Here is a tiny trained network, its code and every weight. The questions are about switching its units off for an input and a target symbol, where a switched-off unit gives its printed mean instead of its output.

import numpy as np


def w(rows, s, z=0):
    codes = np.array(rows[::2]) - 128.0
    scale = np.full(codes.shape[1], s)
    scale[-1] = z or s
    return codes * scale


def f(y):
    return y / 2 * (1 + np.tanh(0.7978845608 * (y + 0.044715 * y**3)))


def softmax(a):
    e = np.exp(a - a.max(-1, keepdims=True))
    return e / e.sum(-1, keepdims=True)


def log_softmax(a):
    a = a - a.max(-1, keepdims=True)
    return a - np.log(np.exp(a).sum(-1, keepdims=True))


def net(x, mask):
    ids = ['Δεζθμπσψ'.index(c) for c in x.split()]
    T = len(ids)
    res = E[ids] + P[:T]
    r = res
    for j in range(2):
        rows = slice(2 * j, 2 * j + 2)
        q, k, v = (r @ M[0][rows].T for M in (Q, K, V))
        z = softmax(np.where(np.tri(T) > 0, q @ k.T / 2**0.5, -1e9)) @ v
        o = O[0][rows]
        res = res + np.where(mask[j], z, o[:, -1]) @ o[:, :-1]
    y = f(res @ A[0][:, :-1].T + A[0][:, -1])
    res = res + np.where(mask[2:6], y, B[0][:, -1]) @ B[0][:, :-1]
    return log_softmax(res[-1] @ U[:, :-1].T + U[:, -1])


Q, K, V, O, A, B = {}, {}, {}, {}, {}, {}
E = w([
[65,179,233,187,110],'Δ',
[132,173,127,248,105],'ε',
[93,9,175,181,141],'ζ',
[53,159,100,103,133],'θ',
[117,149,109,119,207],'μ',
[174,162,144,200,183],'π',
[159,154,47,143,188],'σ',
[69,155,38,126,119],'ψ',
],0.014)
P = w([
[96,38,96,138,198],'0',
[114,230,142,172,118],'1',
[126,209,130,176,149],'2',
[120,231,120,168,132],'3',
[108,217,96,162,148],'4',
[85,240,114,160,121],'5',
[98,238,106,165,136],'6',
[82,245,129,157,118],'7',
[79,255,128,164,109],'8',
[75,249,167,208,110],'9',
[21,251,170,221,106],'10',
],0.0069)
Q[0] = w([
[207,129,93,26,123],'head 1',
[70,254,107,196,168],'head 1',
[185,57,149,46,88],'head 2',
[120,54,121,72,126],'head 2',
],0.012)
K[0] = w([
[131,188,72,140,150],'head 1',
[124,27,134,129,150],'head 1',
[81,252,121,140,136],'head 2',
[149,160,125,129,118],'head 2',
],0.016)
V[0] = w([
[190,171,5,39,253],'head 1',
[45,158,235,36,232],'head 1',
[180,114,206,187,228],'head 2',
[41,97,161,119,44],'head 2',
],0.011)
O[0] = w([
[84,131,222,107,130,18],'head 1',
[121,7,130,193,53,172],'head 1',
[160,155,124,84,44,254],'head 2',
[125,128,83,201,147,132],'head 2',
],0.016,0.0098)
A[0] = w([
[65,216,218,126,232,4],'neuron 1',
[48,42,82,210,130,91],'neuron 2',
[152,222,118,133,254,85],'neuron 3',
[187,57,204,153,24,31],'neuron 4',
],0.0074,0.004)
B[0] = w([
[208,52,58,154,255,180],'neuron 1',
[208,159,201,103,119,250],'neuron 2',
[51,146,72,166,107,177],'neuron 3',
[64,106,43,16,187,228],'neuron 4',
],0.0084,0.013)
U = w([
[160,65,78,137,63,150],'Δ',
[114,226,111,157,109,121],'ε',
[120,162,175,196,64,141],'ζ',
[96,153,254,246,52,255],'θ',
[39,79,116,138,77,139],'μ',
[194,214,200,67,45,91],'π',
[203,137,170,111,136,89],'σ',
[67,86,103,197,134,75],'ψ',
],0.0051,0.0072)

Each question gives the input, a string of symbols that net reads in full, and the target symbol t.
The units are the heads (2 rows each of Q, K, V and O) and the neurons (one row each of A and B). Each row of codes is followed by its name. A weight is (code - 128) times the scale printed after its matrix; where a second scale follows, it is the last column's (O, A, B and U).
mask holds one flag per unit, heads first, then neurons. A switched-off unit (its flag False) gives its mean, the last column of its rows in O or B, instead of its output. The means were averaged over made-up inputs and are rounded, as every weight is.
A unit's drop is (log p(t) with every unit on - log p(t) with that unit switched off) / (log p(t) with every unit on - log p(t) with every unit switched off).
The circuit of an input: a set's keep is (log p(t) with only the set's units on - log p(t) with every unit switched off) / (log p(t) with every unit on - log p(t) with every unit switched off). Starting from all 6 units, units are removed one at a time, each time the one whose removal leaves the highest keep (on an exact tie, the one counted first), for as long as the keep stays at least 0.8.
circuit, biggest first: the units of the circuit, biggest drop first
unit that matters most: the unit with the biggest drop
top k neurons: the k neurons with the biggest drops, biggest first
heads that matter: for each layer, one digit per head in row order, 1 if its drop is at least 0.15 and else 0, layers parted by /
drop of u: that unit's drop, to one decimal
input μ μ Δ θ σ ε θ, target μ: circuit, biggest first => (head 1; neuron 4)
input θ σ π Δ θ, target θ: circuit, biggest first => (head 2; head 1; neuron 4)
input ε π Δ π Δ ε θ ε σ μ, target ε: heads that matter => 10
input π ψ ε π, target π: heads that matter => 11
input π π Δ σ σ, target π: circuit, biggest first => (head 2; head 1)
input ψ ε σ, target ψ: circuit, biggest first => (head 2; head 1; neuron 1; neuron 3)
input σ π ε μ ψ σ Δ π, target σ: circuit, biggest first => (neuron 1; head 1)
input θ π Δ ε Δ σ ψ, target θ: circuit, biggest first => (head 2; head 1; neuron 4)
input σ θ Δ μ Δ θ θ θ σ Δ θ, target σ: unit that matters most => neuron 1
input ψ ε Δ Δ ε, target ψ: circuit, biggest first => (head 2; head 1; neuron 1)
input ε Δ π σ μ Δ Δ Δ ε, target ε: top 2 neurons => (neuron 3; neuron 2)
input μ θ σ Δ π ε ε ψ Δ θ Δ, target μ: circuit, biggest first => (neuron 4; head 1)
input μ Δ ψ ε Δ ε π π Δ Δ ε, target μ: drop of neuron 2 => 0.1
input ε π ε θ ε π ε σ, target ε: unit that matters most => head 1
input ε μ ε π π ε μ ε Δ Δ π, target ε: drop of neuron 3 => 0.2
input μ Δ σ ε ε Δ Δ σ ε, target μ: drop of head 2 => 0.1
input ε ε θ Δ μ Δ μ ε ψ, target ε: top 2 neurons => (neuron 3; neuron 2)
